Below is a small trained network, with its code and all its weights. Each question gives an input and a class and asks what happens when units are switched off, that is, made to give their printed mean instead of their output.

import numpy as np


def w(rows, s, z=0):
    codes = np.array(rows[::2]) - 128.0
    scale = np.full(codes.shape[1], s)
    scale[-1] = z or s
    return codes * scale


def norm(h):
    return h / np.sqrt((h * h).mean(-1, keepdims=True) + 1e-5)


def f(y):
    return np.maximum(y, 0)


def log_softmax(a):
    a = a - a.max(-1, keepdims=True)
    return a - np.log(np.exp(a).sum(-1, keepdims=True))


def net(x, mask):
    res = np.array(x, float).reshape(1, 2) / 4 @ E
    u = 0
    for l in range(3):
        y = f(norm(res) @ A[l][:, :-1].T + A[l][:, -1])
        res = res + np.where(mask[u : u + 4], y, B[l][:, -1]) @ B[l][:, :-1]
        u += 4
    return log_softmax(norm(res)[-1] @ U[:, :-1].T + U[:, -1])


A, B = {}, {}
E = w([
[119,245,147,115,216,133],'x0',
[186,121,94,41,105,94],'x1',
],0.012)
A[0] = w([
[161,65,113,161,118,103,116],'0.n0',
[118,153,188,160,157,151,72],'0.n1',
[129,128,77,2,205,146,77],'0.n2',
[112,156,122,125,190,114,5],'0.n3',
],0.0081,0.0023)
B[0] = w([
[79,142,150,47,111,126,221],'0.n0',
[131,142,41,144,105,84,231],'0.n1',
[150,152,167,106,109,50,255],'0.n2',
[102,79,145,68,57,250,197],'0.n3',
],0.014,0.0042)
A[1] = w([
[67,122,193,254,196,150,205],'1.n0',
[46,192,103,81,125,131,3],'1.n1',
[193,176,96,41,246,141,108],'1.n2',
[66,234,229,194,177,174,161],'1.n3',
],0.012,0.0018)
B[1] = w([
[158,129,175,29,182,21,235],'1.n0',
[141,149,174,161,136,116,211],'1.n1',
[70,9,116,125,121,152,210],'1.n2',
[116,49,121,80,74,145,254],'1.n3',
],0.013,0.0089)
A[2] = w([
[125,167,208,53,105,195,25],'2.n0',
[252,159,61,86,138,144,4],'2.n1',
[174,151,159,105,131,95,116],'2.n2',
[169,206,181,158,114,56,91],'2.n3',
],0.018,0.0017)
B[2] = w([
[145,158,103,178,121,163,254],'2.n0',
[83,157,229,147,249,98,143],'2.n1',
[153,193,144,208,154,95,219],'2.n2',
[141,158,122,138,73,227,172],'2.n3',
],0.016,0.0085)
U = w([
[176,163,211,99,170,7,187],'0',
[75,8,112,64,68,216,253],'1',
[185,219,142,225,89,181,134],'2',
[88,121,6,124,222,114,23],'3',
[144,125,72,166,243,162,15],'4',
],0.011,0.0043)

Each question gives the input, the list of numbers given to net, and the class t.
The units are the neurons (one row each of A and B). Each row of codes is followed by its name. A weight is (code - 128) times the scale printed after its matrix; where a second scale follows, it is the last column's (A, B and U).
mask holds one flag per neuron, layer by layer. A switched-off neuron (its flag False) gives its mean, the last column of its row in B, instead of its output. The means were averaged over made-up inputs and are rounded, as every weight is.
A unit's drop is (log p(t) with every unit on - log p(t) with that unit switched off) / (log p(t) with every unit on - log p(t) with every unit switched off).
The circuit of an input: a set's keep is (log p(t) with only the set's units on - log p(t) with every unit switched off) / (log p(t) with every unit on - log p(t) with every unit switched off). Starting from all 12 units, units are removed one at a time, each time the one whose removal leaves the highest keep (on an exact tie, the one counted first), for as long as the keep stays at least 0.8.
circuit, biggest first: the units of the circuit, biggest drop first
unit that matters most: the unit with the biggest drop
k most important neurons: the k neurons with the biggest drops, biggest first
top k neurons in layer l: the k neurons of layer l with the biggest drops, biggest first
drop when u is switched off: that unit's drop, to one decimal
input [8,7], class 1: circuit, biggest first : 1.n2
input [-4,7], class 0: top 2 neurons in layer 1 : 1.n2; 1.n3
input [6,-8], class 0: top 3 neurons in layer 1 : 1.n0; 1.n3; 1.n2
input [-3,3], class 2: top 2 neurons in layer 1 : 1.n2; 1.n3
input [1,2], class 2: top 2 neurons in layer 1 : 1.n3; 1.n0
input [5,-4], class 1: 2 most important neurons : 1.n3; 0.n3
input [2,2], class 2: 2 most important neurons : 0.n2; 1.n3
input [1,-2], class 2: top 3 neurons in layer 1 : 1.n3; 1.n2; 1.n1
input [6,5], class 1: top 2 neurons in layer 0 : 0.n1; 0.n3
input [-4,-4], class 0: 2 most important neurons : 0.n3; 1.n3
input [-2,-1], class 2: 2 most important neurons : 0.n0; 1.n2
input [1,-1], class 2: 3 most important neurons : 1.n2; 1.n3; 1.n1
input [-2,1], class 2: 2 most important neurons : 0.n0; 1.n2
input [-5,7], class 0: 2 most important neurons : 1.n2; 1.n3
input [5,-8], class 0: top 3 neurons in layer 1 : 1.n0; 1.n3; 1.n2
input [8,-1], class 1: most important neuron : 1.n2
input [8,1], class 1: drop when 1.n2 is switched off : 0.7
input [0,-2], class 2: drop when 1.n3 is switched off : 1.8
input [-3,6], class 0: drop when 2.n0 is switched off : 0.0
input [8,-5], class 1: unit that matters most : 1.n3
